Below are the code and all the weights of a small trained network. Each question names an input and a target symbol and asks about switching units off, where a switched-off unit gives its printed mean instead of its output.

import numpy as np


def w(rows, s, z=0):
    codes = np.array(rows[::2]) - 128.0
    scale = np.full(codes.shape[1], s)
    scale[-1] = z or s
    return codes * scale


def norm(h):
    return h / np.sqrt((h * h).mean(-1, keepdims=True) + 1e-5)


def f(y):
    return y / 2 * (1 + np.tanh(0.7978845608 * (y + 0.044715 * y**3)))


def softmax(a):
    e = np.exp(a - a.max(-1, keepdims=True))
    return e / e.sum(-1, keepdims=True)


def log_softmax(a):
    a = a - a.max(-1, keepdims=True)
    return a - np.log(np.exp(a).sum(-1, keepdims=True))


def net(x, mask):
    ids = ['εηλμξπστφψω'.index(c) for c in x.split()]
    T = len(ids)
    res = E[ids] + P[:T]
    u = 0
    for l in range(2):
        r = norm(res)
        for j in range(3):
            rows = slice(2 * j, 2 * j + 2)
            q, k, v = (r @ M[l][rows].T for M in (Q, K, V))
            z = softmax(np.where(np.tri(T) > 0, q @ k.T / 2**0.5, -1e9)) @ v
            o = O[l][rows]
            res = res + np.where(mask[u + j], z, o[:, -1]) @ o[:, :-1]
        u += 3
        y = f(norm(res) @ A[l][:, :-1].T + A[l][:, -1])
        res = res + np.where(mask[u : u + 4], y, B[l][:, -1]) @ B[l][:, :-1]
        u += 4
    return log_softmax(norm(res)[-1] @ U[:, :-1].T + U[:, -1])


Q, K, V, O, A, B = {}, {}, {}, {}, {}, {}
E = w([
[97,106,9],'ε',
[158,123,82],'η',
[58,153,254],'λ',
[151,137,83],'μ',
[88,178,9],'ξ',
[151,120,114],'π',
[94,223,105],'σ',
[87,173,176],'τ',
[16,217,154],'φ',
[93,208,107],'ψ',
[131,189,182],'ω',
],0.0065)
P = w([
[133,102,244],'0',
[88,105,32],'1',
[143,168,67],'2',
[189,87,253],'3',
[128,66,65],'4',
[149,163,63],'5',
[217,66,249],'6',
[86,63,37],'7',
],0.0058)
Q[0] = w([
[2,105,151],'L0H1',
[113,67,199],'L0H1',
[152,157,100],'L0H2',
[176,133,101],'L0H2',
[233,139,119],'L0H3',
[214,225,147],'L0H3',
],0.008)
K[0] = w([
[14,58,194],'L0H1',
[102,85,210],'L0H1',
[144,3,180],'L0H2',
[181,135,145],'L0H2',
[23,183,121],'L0H3',
[67,234,155],'L0H3',
],0.0046)
V[0] = w([
[5,134,134],'L0H1',
[222,184,129],'L0H1',
[60,161,86],'L0H2',
[172,187,101],'L0H2',
[129,152,153],'L0H3',
[173,1,133],'L0H3',
],0.004)
O[0] = w([
[160,251,246,238],'L0H1',
[211,88,161,93],'L0H1',
[156,183,63,169],'L0H2',
[207,186,142,111],'L0H2',
[184,100,113,170],'L0H3',
[228,226,202,5],'L0H3',
],0.0026,0.0021)
A[0] = w([
[148,101,1,2],'L0N1',
[74,164,27,92],'L0N2',
[197,56,1,44],'L0N3',
[106,193,174,186],'L0N4',
],0.0065,0.0028)
B[0] = w([
[112,186,193,159],'L0N1',
[96,101,226,207],'L0N2',
[81,176,93,167],'L0N3',
[128,192,2,251],'L0N4',
],0.0059,0.0031)
Q[1] = w([
[223,242,83],'L1H1',
[253,123,93],'L1H1',
[13,126,127],'L1H2',
[30,120,85],'L1H2',
[254,80,101],'L1H3',
[108,45,78],'L1H3',
],0.0072)
K[1] = w([
[72,169,101],'L1H1',
[52,85,82],'L1H1',
[97,123,95],'L1H2',
[78,111,94],'L1H2',
[104,248,100],'L1H3',
[70,105,128],'L1H3',
],0.014)
V[1] = w([
[48,59,167],'L1H1',
[213,254,23],'L1H1',
[157,118,32],'L1H2',
[110,49,163],'L1H2',
[42,28,119],'L1H3',
[54,131,232],'L1H3',
],0.0058)
O[1] = w([
[151,49,58,141],'L1H1',
[63,197,176,117],'L1H1',
[117,2,137,68],'L1H2',
[145,167,208,85],'L1H2',
[90,184,239,104],'L1H3',
[113,31,178,254],'L1H3',
],0.0055,0.0049)
A[1] = w([
[129,1,195,118],'L1N1',
[116,96,168,251],'L1N2',
[124,169,63,137],'L1N3',
[174,163,151,58],'L1N4',
],0.0042,0.0028)
B[1] = w([
[79,92,86,183],'L1N1',
[95,180,3,253],'L1N2',
[161,118,90,155],'L1N3',
[115,103,164,84],'L1N4',
],0.0047,0.0021)
U = w([
[97,9,67,123],'ε',
[163,88,102,121],'η',
[97,89,236,194],'λ',
[183,69,96,227],'μ',
[80,103,95,78],'ξ',
[149,101,117,193],'π',
[170,182,22,130],'σ',
[137,146,142,134],'τ',
[79,184,162,2],'φ',
[179,167,67,114],'ψ',
[189,194,172,194],'ω',
],0.013,0.0035)

Each question gives the input, a string of symbols that net reads in full, and the target symbol t.
The units are the heads (2 rows each of Q, K, V and O) and the neurons (one row each of A and B). Each row of codes is followed by its name. A weight is (code - 128) times the scale printed after its matrix; where a second scale follows, it is the last column's (O, A, B and U).
mask holds one flag per unit, layer by layer, with each layer's heads first. A switched-off unit (its flag False) gives its mean, the last column of its rows in O or B, instead of its output. The means were averaged over made-up inputs and are rounded, as every weight is.
A unit's drop is (log p(t) with every unit on - log p(t) with that unit switched off) / (log p(t) with every unit on - log p(t) with every unit switched off).
The circuit of an input: a set's keep is (log p(t) with only the set's units on - log p(t) with every unit switched off) / (log p(t) with every unit on - log p(t) with every unit switched off). Starting from the 12 units with the biggest drops (on a tie, the unit counted first), units are removed one at a time, each time the one whose removal leaves the highest keep (on an exact tie, the one counted first), for as long as the keep stays at least 0.8.
units of the circuit, in order: the units of the circuit, biggest drop first
most important unit: the unit with the biggest drop
top k neurons: the k neurons with the biggest drops, biggest first
k most important neurons of layer l: the k neurons of layer l with the biggest drops, biggest first
which heads matter: for each layer, one digit per head in row order, 1 if its drop is at least 0.15 and else 0, layers parted by /
drop when u is switched off: that unit's drop, to one decimal
input λ ξ ω λ φ, target ε: most important unit -> L1H1
input μ ψ λ ξ σ ξ ψ ψ, target φ: units of the circuit, in order -> L0N2, L1H1
input τ τ λ ω σ λ σ ω, target λ: 3 most important neurons of layer 0 -> L0N2, L0N4, L0N3
input ξ τ π λ σ, target ε: units of the circuit, in order -> L0N2, L1H1, L0N3, L0N4
input ω ω ψ λ ω λ, target σ: top 2 neurons -> L0N4, L0N2
input λ τ η μ τ, target σ: which heads matter -> 101 / 001
input ξ ω λ μ λ, target σ: units of the circuit, in order -> L0N2, L1H3
input λ μ λ λ ψ, target ε: units of the circuit, in order -> L1H1, L0N2
input ε λ ω η μ π τ, target ω: which heads matter -> 001 / 001
input λ λ π λ ω, target ε: which heads matter -> 100 / 101
input ω ξ λ σ, target σ: which heads matter -> 000 / 001
input π ε τ λ ψ, target ε: 2 most important neurons of layer 0 -> L0N4, L0N2
input λ ξ λ λ π σ λ φ, target ε: units of the circuit, in order -> L1H1, L1H2
input λ λ ψ η λ λ σ, target σ: units of the circuit, in order -> L1H3
input η λ η ε λ φ ψ λ, target φ: units of the circuit, in order -> L1H1, L0N2
input λ σ μ ε λ σ ψ π, target φ: which heads matter -> 000 / 000
input λ μ μ λ ψ λ λ σ, target ε: which heads matter -> 000 / 100
input τ σ ψ λ ω, target ε: drop when L1H1 is switched off -> 0.5
input λ ω λ ψ σ π, target φ: drop when L0N1 is switched off -> 0.3
